[  7  17  34 -22  -4  -2  26  -1  35  -6  48  10  15  25  -4 -28  17 -22
  -3 -14  -9  13   3 -72   1  -6 -29  18  26 -39  19   8 -33  -6 -20  18
   9] => 9
[-110   40   47   27   17  -91   -3   -7   43  -26  -25   68   78   12
   15   32   62   31  -12  -29  -45   15  -57  -23   19  -61   -3   48
   -6   40   -4   24  -27   62   16    2   60] => 3
[  0  13  18   1 -12   1   0  10   6  -4  28   6   5   0   0   5  12 -14
   3 -20  -7   6  -8 -27   1  -1  -5  26  23 -33   0   2 -29   0  10 -19
  24] => 8
[ 12  19  28 -20 -24 -10 -24  -3  19   3  42   2  11  15   5 -10 -21   9
 -10 -24  -6  34 -34 -32 -21   8   3   5   6  -1  20 -12  -3 -14   3 -30
  -4] => 1
[  7  41   2  34  35 -55 -43  16 -37  -4  -1 -33  37 -32  38  -1 -45 -19
  -7   2 -10  26   7 -15  21 -19  26  52  22 -50  22  18 -25   2  10  65
  61] => 8
[ 11  34   1  -8  15  -1 -37  18 -43  -3  16   3 -13 -25  -5 -16  -8  22
 -21   8   6  12 -25  15  25 -12   7  26  11 -40   0   1  26  14 -33  53
 -16] => 8
[  6   2  13   4 -18  15   2  12   0  -7  25 -18  20  -8  -6  -2 -25 -28
 -17 -25 -17  47 -32  -2  11   3  -7  -7  24 -21 -15  -7  -2 -21  -6 -42
  12] => 8
[ 28 -23  -5 -27  30   1 -61 -13 -13  10 -30  -5 -10 -17  47  17   7  -7
 -14   2 -28  -7 -49   8 -19   3  -4 -23  -8  -2 -16 -19   5  13  -1  42
 -31] => 5
[ 19  21   3 -32 -39  41  10 -27  35 -33  12 -13   2  21  57 -47  50  56
 -42   5  59   5  34  24  -5 -20  44 -12   6   1  31 -23 -19 -14  42  10
   1] => 1
[-10   2   0  12   5   2 -11  -1   2  -5 -11  48  10  18  -4 -20  15   9
 -14   2  23   6   4 -32  12 -20   1  17 -13  -9  -4   9   4  -2  14  12
   9] => 1
[ 30   6  25  -8  10   9 -34 -19   7   5  14 -59   9   7   6  11 -31  14
 -19 -18  17  12 -17 -10   2  23  -7   6  -7 -32  39  -8   3   1   6 -18
 -17] => 9
[ 44 -27  51 -58  28  10 -13  24   4 -12  -3 -35 -44  39   2  16  49 -44
 -16  -8 -25 -11 -42  17  25   2 -24 -44 -24 -26  -2   9 -73  14 -18 -18
  19] => 7
[ 37 -19   5 -13 -23  45  41 -11   6 -30  16  31  -3  27 -18   5  21 -38
 -16 -21 -18  -7 -23 -11  -9  11   0  12   6  43 -29  -5   1 -28 -41  -5
 -34] => 2
[ 13   4   0   2   9  -5   2   0 -10  16 -14  -3   0  -9   5  -1   3  -6
   7   4 -13  20 -24  28 -18  -3  10  -4  -2 -25 -26 -15  -1   4  -7  -8
  -8] => 6
[ 19  15  -4   4  10   6  -1  -3   2  -5  -7  -3  12  -5  11   2 -24  -9
 -18   1   6   7 -18  -7  -2  -1   8  17  11 -26  -6 -16  15 -11 -11   0
 -21] => 9
[ -3  -3   9 -11   3   4  -6   6 -17   2 -11   2  -3  -6   7  -3  10   6
  -8   0  -1  -1  -2  23  -9   2  17 -13   6 -17  10 -15   3   6   6   7
 -19] => 4
[  9  21   5  -9   3 -21 -22  28  22 -14   7 -61  30  14  17  -9 -27  14
  -9  -5   7  -3   1  -7  26 -13  -7  29  -7 -18  19  -7 -10  -3  -2   3
   6] => 7
[ 31   7  61   9  34   8 -41  17  21 -16  58  63  46  59 -18  -9  33 -24
 -31 -25   5   5 -32 -78  37 -44 -61  46 -14   2  29  34  14 -19   5  49
 -23] => 9
[  6  13   8   2  12  -3  -3  -2 -16   0  -7  29  -1  -1   5   3 -15  -4
 -15   8 -22  19  -8  -3  -9   1  -8 -11  -2 -14  11 -10   7  13  11  27
  -4] => 9
[  2  16  27  -2 -26   3  11  -3  27  -2  26  27  -3  20   2   4  12  15
 -12   0  -4   6  -3 -20   7 -14   8  17  10   2  16  -3 -12 -29   5  -5
  -6] => 5
[ -3  42 -22  22  11 -43  22  -9  12 -17 -68  23   1 -22 -12  -9  14  -9
  18  52  11   1  -3 -47 -41   1  15  19   9 -56 -39  -8 -49  22  -8  31
 -11] => 5
[  4  -5  23  -9 -10  24  14  25 -28  10  12 -75 -38  13 -59 -28  -6  50
   0   3  34   3  45  11  25  48 -22 -27 -18 -40  30   8  10  29   6  25
  -6] => 7
[ 15   0  16  -6   0  14  -5   3   2  11  25  30   2 -13  16   4  31   4
   0 -22 -21 -10 -28  -2 -19 -17 -15   6  13  -1  15   6   8  -7  23   8
 -29] => 6
[  4   1   1 -17  11  15   7  12 -14   1 -10  -8  -3   2  -2   8   6  -1
   5 -11  -6 -19 -19  16 -16  17  14   8  10 -36   9  -7   6  33  -1  16
 -23] => 4
[ 34 -22  16 -29  29  10  10  -7  23  17  27 -28 -23  50 -61  -6  30 -20
  30  38  -9 -45 -52 -14  30   9  29  54  33 -65  34  24 -17  -6   3 -47
  29] => 4
[  5  34 -21 -11  10  18 -73 -36  38  14  21 -26  20  -4 -68 -27  62  -4
  15 -18  26   7 -73  10  32  -8 -18  29  -4 -62 -54 -16   9   2 -39 -47
   4] => 6
[ 18 -17  25 -14   6  23   8  10   7   1  20   6 -21   9 -14  12   5   0
 -10  -5  -6   0  -8 -16   3   3 -19 -11   6 -15   1  11  -8  -1  14 -25
  -6] => 9
[-13  15  34 -10   4   2  16  11  15   7  28  22 -15  16 -21  25  12  -3
  -7 -19  -8  38   4 -34  -1   0  -6   5  21 -18   5  -8 -28  -9  25  -2
  21] => 0
[-18 -17  18 -19   7   1 -27  -6  11   2  12 -27  20  -6  18  -5  -3   2
  -6 -26 -24  -9 -16  -8   9  -2 -20   1   7  -4  18  16   0  16   0  19
  13] => 10
[  8  10  11   8  11 -12  -5  -6 -19   7 -17  39 -13   1  29 -10   9  -9
  -9  -2 -22  12 -17   8 -18   5  -8  -9  -3 -11   4 -16 -16  12   2   3
   2] => 3
[ 28  -6  12   4  11  16  -9  -2  -6   7  -8   9  -8   1  14  -2  38  -3
   5 -15  -8  -2 -15  23 -12   3  -1   1 -15 -13  -5  -2  -9   7  13  14
  -5] => 6
[  0   8 -19  -4   4   7  -2 -11   9   3   3 -34  -2  -3 -10  13   7   1
  -8   6  11  16 -22   1   8   1   5  -8  10  -7 -10 -14  -6   0   0  13
  -9] => 5
[  6  -8   6  -8   8   6 -23   7   6  -3  -2   2  11  -1   5 -12  16  -4
   0 -10  -7   0 -20  -7  -9   3   4   7   7 -24   4  -8   2   1   1  -2
 -16] => 4
[ 23   7  22 -17 -14  11  14  -1  18  -2  13  -6  13   6 -27  13   9 -15
  10 -23   8 -17   6  -7 -16  -1 -29  -6 -12   0  -5  -7 -20  -1  14 -14
 -20] => 6
[-24 -53 -72  36  19 -25 107  31 -31   0   8 -38 -20   7 -14  16 -61   6
  39  21 -10 -29  71   8  37 -20  12  41  16  23 -68  63 -30  16 -43 -50
  59] => 2
[ 19  -4 -13  -9  15 -23 -21  -5   5  -5   9 -50  -2 -16  -3  -2  -7  13
  -2  29  -2   8 -17   7  16 -12 -13  -1  12   2 -12   1 -34 -10  16   6
  10] => 5
[ -59  -99   -7   78    3   32   43  -61  -62   -5 -105   93   25    5
   61  -26   33   66  -11   36  -56   -4   42   41   25    4  -82    1
  -41  -23   32    2   -4   34   72   35   14] => 7
[ 15  -8  -2  11  23  -7 -37   1  -8  11  12 -13   3 -17  13  -1  -5 -12
  -2  -7 -15  16 -34 -13   2   4 -17   9  12 -10  -8   3  -7   0  -4  -6
  11] => 3
[ -4   4   2   5   2  -5  14  -8 -15  -5  -2   2  20   1   6  -8  -9  -9
 -14   5  -7  -3  -9  -1  10 -11  -3   6  18 -21  22   3  -2   2  25  -8
   9] => 8
[ 16  -6  -1   0  12   6 -26  -1 -11  -1   4  13   0  -6  -5 -10  11   5
   3  -1   9  14 -12 -14   9  -7 -10  -8  -9 -10  -1   8   2   3   8  26
  -8] => 1
[-13   4  41 -11 -14  28   2 -27  -3   6  14  17  20   6 -40   8   0  -1
   1 -17 -13 -10 -20  -9  -1  11 -27  11  17 -45   7   8  11  16  -7   0
 -18] => 10
[-22  11  -5   9  11 -26  -3 -13   3   8 -20  11  -1 -15  17 -22   2 -21
  -8  -3 -20   5 -32 -29   4   2  11  -9   4 -10  20  11   2   5 -41  -5
  10] => 3
[ 19 -24 -10   8   7   9 -25  -9  -9  -3 -16   1   7 -19  29 -23  27  16
  22   0  -8  23 -22   8  -8   8  -2 -13  -5 -23 -20   0   1  16   8  23
  -8] => 1
[-14  14  36 -18  16 -11 -13  45  -4  -5  59  52  16  27  11  -8  22  54
  12 -21 -38  19 -63  40  39 -43 -80   3 -25  21  14   3  39  43 -15  29
 -73] => 0
[ 17   8  17  14   7  -1 -49 -36 -14   1 -19  41  18  -6  40 -18   7  -8
 -11   5 -21  -9 -17  -8 -20  -1  -8   3  -5 -29  20   3   0  13   7   9
   4] => 3
[-31   9   1  -3 -11  12 -30   6 -34  -7   2  66  20  -9 -15 -14   3   8
 -18  10 -33  14  -9   9 -36  -2 -28 -18  -1  -1  -7 -12  24  42  27  41
 -10] => 4
[  5 -12  22   1   3  34  12  13   4  -4 -28  -2  -3  -5  13 -14 -11  45
  -8  13  23 -34   6   9  27  -4 -24  30   0 -50  39   6  14  -9  47 -11
 -41] => 0
[-18  -6   0  14  -9   8  18   8  -8   1  -1 -12  17   0  12  18 -26   0
 -15 -14 -11   6  12  -7  26  -6   9  25  12 -24 -10   0   6 -17 -31  -3
  13] => 7
[ -1  -4  17 -16 -13  10   7  29  12 -14  10 -37  23   3 -25  -7 -23 -22
   1 -21   3  15  14 -11  35 -15 -22   4  -2 -18 -28   9 -22 -11 -18  -9
   9] => 2
[ -5   1   2  -3   1  30 -66   6 -13   3   2  27  -3 -34   6   7  17  -5
   5  15 -19  21 -22  12   3 -11 -37 -12 -12 -30  -1 -14   2  13  -1  56
 -16] => 10
[ 27  -5  24  -7   6   0 -42 -13 -20   9  -7  14  15  -8  -1  -3 -12  -3
   9   9 -25  21 -30  27 -10  -3 -10 -17   0 -49   7 -24   5  -7   1 -19
 -37] => 4
[ -4  -9  17 -16  11  12 -29 -17 -10   4  -7 -32   6 -12  -8 -12  -7   9
  -5  -9   7 -17   5   9  20   0 -19 -10  -2 -35   8  17   0  16  -9  17
   0] => 10
[ 18   5  12   3  27  31  14  -1   5   0   8  -9  -4  13 -25  21  83 -37
  -4 -19  29  13 -58  16  13  15 -10   5  23  -7 -20 -41  -8 -21  24  17
 -36] => 0
[  7   2 -12  -2  13  -3 -45 -17 -26   3  -7 -19 -14 -12  -4 -22  -5  14
  -6   0 -15  -1 -21  12   7  15  -4   4  -9  -7  27   6  10  14   3  17
  -2] => 2
[  3   2  -7  15  12  -6 -29 -10 -21  -3  11   8   6 -13   8   8  19   4
   3  -2  -9  28 -21   1   4  -7 -12  -3   0 -15  -1  -6  -2  17  -1  14
  -2] => 8
[-18  -9   5 -14 -10  46   0  17  15  -3   0 -27  10  -1   9  -6  -7   5
  -4  -6   9  -9   0   5  19  -7  -1  10   4 -46  -8  18  11  21 -23  11
   0] => 10
[  8 -14   6   4  12  -2 -22  -4 -38   6  16  21 -11 -11  20   9  25 -13
   0  -6 -13  15  -6  -4  -5  -5 -22 -24  -2 -10   2  -4 -12  14  -7  23
 -11] => 8
[-20   3 -31  -9   7   0 -49  10  14  -3  21  31  13 -40 -14   6   6   7
   5   3 -45  40 -29 -24  -8 -21  -1  11  33  -5 -15 -13  11  -3  17  26
  18] => 4
[ 15  -9  -5   6   5  21  10   7  -3   2   0 -30  -6  -7 -16  40  20 -10
  12 -17   2   4 -19  24  -6  10  12   7 -15   3 -42   3  -9  17 -25   4
   0] => 6
[ 38  -6 -19 -24  -3  27  29  -3  14 -20  50 -33 -11 -17  -6  19  52 -34
  -1 -20   1   5 -38  -5  -5   1 -21 -31  37  36 -44  -7 -30 -16 -33  28
 -44] => 5
[ 31  16  41 -18  -3  34  11  26  -2 -19  -8  49 -30  22 -20 -17  31 -59
 -25  -4 -31   2   3 -35   8  13  -6  18   6 -16  51   2 -46 -21  57  81
  42] => 2
[ 31  -1  12  12   8   6   2  -5   2  -4 -20  11   5  -3  30 -16  13 -36
  -5   6  -8   0 -21   2  -9  -2   4  -5  14 -26  -6  -4 -24 -15  10 -26
   3] => 3
[ -5  29  15  -3  10 -24 -30 -17 -20   6  32   9   9 -23  52 -49  48 -32
 -12   7 -21  23 -17 -34 -34  12 -20   5  36 -49  10 -14 -43  14  -9  80
  27] => 9
[-13  -3  10 -10  16  -9 -35  25  13   4  13 -38  20 -18  21  -9 -18  -6
  10 -25 -21  16 -30  -1  21 -13 -35  -2   1 -31   3  16 -10  16 -16   4
   0] => 10
[ -3  -1  -3   2 -20  26 -27  12  13  -8  25 -10  24 -23   3  -6  -1  -5
   1  -6   5  24 -29 -21  -1  -5  -8   2  13 -21 -15  13   0  -4   7 -10
   4] => 1
[ -2   2  24 -11  -3  11  30   6  10  -6  18  12  -1   5  -8   5   6 -15
 -20  -9 -16   9 -17 -21  -1   2  -7  -8  21  -2  12   3  -4  -5   9  -2
   0] => 9
[ -3  -6  -5   8  -1  15 -27  -4 -10   1  -5  -3  16  -1   9 -11   5  -7
  -1   2   1  -1 -10   7  -3  10   4  10  -6 -30  14 -12   8   7  -7   9
 -10] => 4
[ 26  24   7 -25  21 -24   6   5   8 -11 -12 -38  -4  -7  -1 -22  -8   2
 -10  -9 -11  -2 -45  17  -3  20   3   0  15  -9   2 -17  -1  10   4  -1
 -14] => 9
[ 18  15   1   0  11  11   0  -4   4   7   2   8  -2   9 -15   1  31  -1
   7 -30  -3  15 -10  16  -3  -3   2 -11 -16  -6  -7  -4   9  13   1  18
  -7] => 6
[ 15   1  -2  13   6  -3 -31  -6 -13   1  -7 -25   8   1  19  -5  -1   8
 -11   6   2  14   0  -7  -5   8  13   1  -3 -24   3 -11  13  -6 -17  16
 -11] => 7
[-50  38  14 -13 -16  -8 -27  -6  31   2  34  58  18  -4 -21 -30  32   2
  -4  14 -12   8  -6 -58  -3 -44   9  -8  24 -31  11  31  20  11 -30  18
   7] => 10
[ 11  10  -2  -8  20 -10  -6  -2   1  16 -25 -29  -2 -11  -9 -10  10  -4
  14   2  -3   4 -29   6 -16  10   6   1  -6 -41  -5  -6  -4  20  -3   9
  -8] => 6
[ -1   5  23   1  -9  19  -6   8   3   0  23 -34  -3   1 -21   1  -6  -1
 -13 -12  13  -7  -4  -9  12  25  -9  10   1 -21  10  11  -3   7   3 -13
  16] => 9
[  0   4  -1   6   9  17  30 -22 -12  -2  -8  71 -12  11 -11  28  16 -28
   8 -21 -27  31  25 -19 -15   2 -22 -56 -13  -1  -4  -7  -6  18  -6  33
 -14] => 0
[ 17  15 -50   4  13  13  19 -28   2  -9 -18 -21 -25   1 -34   0  12  11
 -11  18  26  -9  -5   3  12  11   3 -36 -10  33  42  -7  19   4  20  38
 -39] => 5
[ -1   4  -6  13  12 -16  -9   8 -24  -2   4  17   0  -9  28  -4  11  -7
   1  -2 -14  16  -1  -8  -2  -9 -14   2   3 -19   6  -4 -19  19   7  24
   8] => 8
[ -9  44  17  26  31 -43  70   1 -12 -17 -34  65   9   8  48 -14  -4  15
   1  33 -36 -42 -14  38  44 -68  17  28  20 -25 114  46  -8   1  40  31
 -17] => 10
[  4  -2  14  -9   4   8 -39   2   7   1   9 -41  16 -13   0 -15 -15  -3
   0  -8   6  -6  -6   0  17  -2 -19   5   2 -33   5  13  -3  -1  -8   4
   1] => 10
